Here is a tiny trained network, its code and every weight. The questions are about switching its units off for an input and a class, where a switched-off unit gives its printed mean instead of its output.

import numpy as np


def w(rows, s, z=0):
    codes = np.array(rows[::2]) - 128.0
    scale = np.full(codes.shape[1], s)
    scale[-1] = z or s
    return codes * scale


def norm(h):
    return h / np.sqrt((h * h).mean(-1, keepdims=True) + 1e-5)


def f(y):
    return np.maximum(y, 0)


def log_softmax(a):
    a = a - a.max(-1, keepdims=True)
    return a - np.log(np.exp(a).sum(-1, keepdims=True))


def net(x, mask):
    res = np.array(x, float).reshape(1, 6) / 4 @ E
    u = 0
    for l in range(3):
        y = f(norm(res) @ A[l][:, :-1].T + A[l][:, -1])
        res = res + np.where(mask[u : u + 4], y, B[l][:, -1]) @ B[l][:, :-1]
        u += 4
    return log_softmax(norm(res)[-1] @ U[:, :-1].T + U[:, -1])


A, B = {}, {}
E = w([
[177,94,199,104,226,81,83],'x0',
[63,91,107,190,167,138,87],'x1',
[139,94,185,199,91,220,171],'x2',
[104,18,131,118,110,44,253],'x3',
[128,137,137,133,131,131,132],'x4',
[129,126,124,121,133,137,127],'x5',
],0.0048)
A[0] = w([
[10,91,77,184,159,128,83,1],'L0N1',
[83,181,59,97,134,44,106,3],'L0N2',
[64,163,26,117,69,142,154,13],'L0N3',
[169,184,146,38,49,109,167,44],'L0N4',
],0.011,0.0046)
B[0] = w([
[210,170,76,176,195,107,188,230],'L0N1',
[167,97,144,3,123,223,152,235],'L0N2',
[173,104,179,155,15,55,92,253],'L0N3',
[168,152,60,190,198,120,158,239],'L0N4',
],0.012,0.0051)
A[1] = w([
[67,58,46,92,109,40,204,54],'L1N1',
[148,93,184,84,241,75,97,40],'L1N2',
[37,153,89,168,125,37,138,63],'L1N3',
[2,171,75,104,134,94,116,1],'L1N4',
],0.013,0.0022)
B[1] = w([
[135,229,201,83,175,168,45,224],'L1N1',
[174,128,108,148,2,83,135,254],'L1N2',
[160,141,162,103,130,112,110,147],'L1N3',
[164,123,137,37,190,149,136,128],'L1N4',
],0.0086,0.0072)
A[2] = w([
[198,156,147,94,130,114,154,149],'L2N1',
[58,225,42,116,98,153,20,64],'L2N2',
[88,55,191,199,97,252,196,127],'L2N3',
[28,114,74,137,121,156,193,5],'L2N4',
],0.012,0.0011)
B[2] = w([
[15,77,105,177,160,150,133,253],'L2N1',
[58,146,215,122,202,82,134,159],'L2N2',
[144,93,84,2,112,134,135,168],'L2N3',
[130,114,178,107,120,199,93,129],'L2N4',
],0.0092,0.011)
U = w([
[148,112,141,171,1,71,109,188],'0',
[164,142,49,203,220,120,188,151],'1',
[128,77,110,2,127,192,143,152],'2',
[51,182,212,128,189,131,79,4],'3',
],0.0088,0.00036)

Each question gives the input, the list of numbers given to net, and the class t.
The units are the neurons (one row each of A and B). Each row of codes is followed by its name. A weight is (code - 128) times the scale printed after its matrix; where a second scale follows, it is the last column's (A, B and U).
mask holds one flag per neuron, layer by layer. A switched-off neuron (its flag False) gives its mean, the last column of its row in B, instead of its output. The means were averaged over made-up inputs and are rounded, as every weight is.
A unit's drop is (log p(t) with every unit on - log p(t) with that unit switched off) / (log p(t) with every unit on - log p(t) with every unit switched off).
The circuit of an input: a set's keep is (log p(t) with only the set's units on - log p(t) with every unit switched off) / (log p(t) with every unit on - log p(t) with every unit switched off). Starting from all 12 units, units are removed one at a time, each time the one whose removal leaves the highest keep (on an exact tie, the one counted first), for as long as the keep stays at least 0.8.
units of the circuit, in order: the units of the circuit, biggest drop first
unit that matters most: the unit with the biggest drop
top k neurons: the k neurons with the biggest drops, biggest first
k most important neurons of layer l: the k neurons of layer l with the biggest drops, biggest first
drop when u is switched off: that unit's drop, to one decimal
input [-5,-3,1,8,0,-8], class 3: unit that matters most	L1N1
input [3,0,3,2,2,3], class 0: units of the circuit, in order	L0N2; L1N2; L0N3; L0N4
input [-7,1,3,8,4,2], class 3: top 2 neurons	L1N1; L1N2
input [3,-6,4,3,-5,8], class 1: top 2 neurons	L0N4; L0N2
input [-4,-8,-8,3,-7,-2], class 1: 2 most important neurons of layer 2	L2N3; L2N1
input [-4,3,-8,2,-3,-5], class 2: top 2 neurons	L0N2; L1N2
input [-4,-7,-2,1,-8,1], class 1: top 2 neurons	L0N4; L1N2
input [-3,-7,-1,7,-3,-8], class 1: top 2 neurons	L0N4; L2N2
input [4,-1,7,8,-7,0], class 3: top 2 neurons	L1N1; L0N2
input [-2,-2,-1,-5,0,3], class 3: top 3 neurons	L2N2; L0N1; L1N2
input [0,-3,-7,-4,-5,-3], class 2: top 3 neurons	L0N2; L0N1; L1N1
input [-4,1,5,-5,-6,1], class 2: top 2 neurons	L2N3; L1N1
input [-5,-1,5,-7,-2,3], class 3: top 3 neurons	L2N2; L0N2; L1N2
input [-2,-2,-8,5,7,-7], class 2: units of the circuit, in order	L0N2
input [-5,-7,5,-5,-7,-6], class 1: top 2 neurons	L0N4; L1N2
input [7,6,-5,7,-4,-4], class 0: top 2 neurons	L1N2; L0N4
input [0,3,0,4,4,-2], class 3: 2 most important neurons of layer 0	L0N4; L0N2
input [8,-8,-1,2,1,-1], class 0: 2 most important neurons of layer 0	L0N1; L0N2
input [2,-4,7,-2,6,8], class 2: drop when L0N1 is switched off	0.1
input [-5,1,8,1,-6,7], class 2: units of the circuit, in order	L2N3
input [-3,-6,5,-4,1,1], class 1: drop when L1N1 is switched off	0.3
input [7,0,0,-4,1,1], class 0: drop when L1N2 is switched off	1.0
input [-1,-8,2,8,5,8], class 1: 2 most important neurons of layer 0	L0N4; L0N3
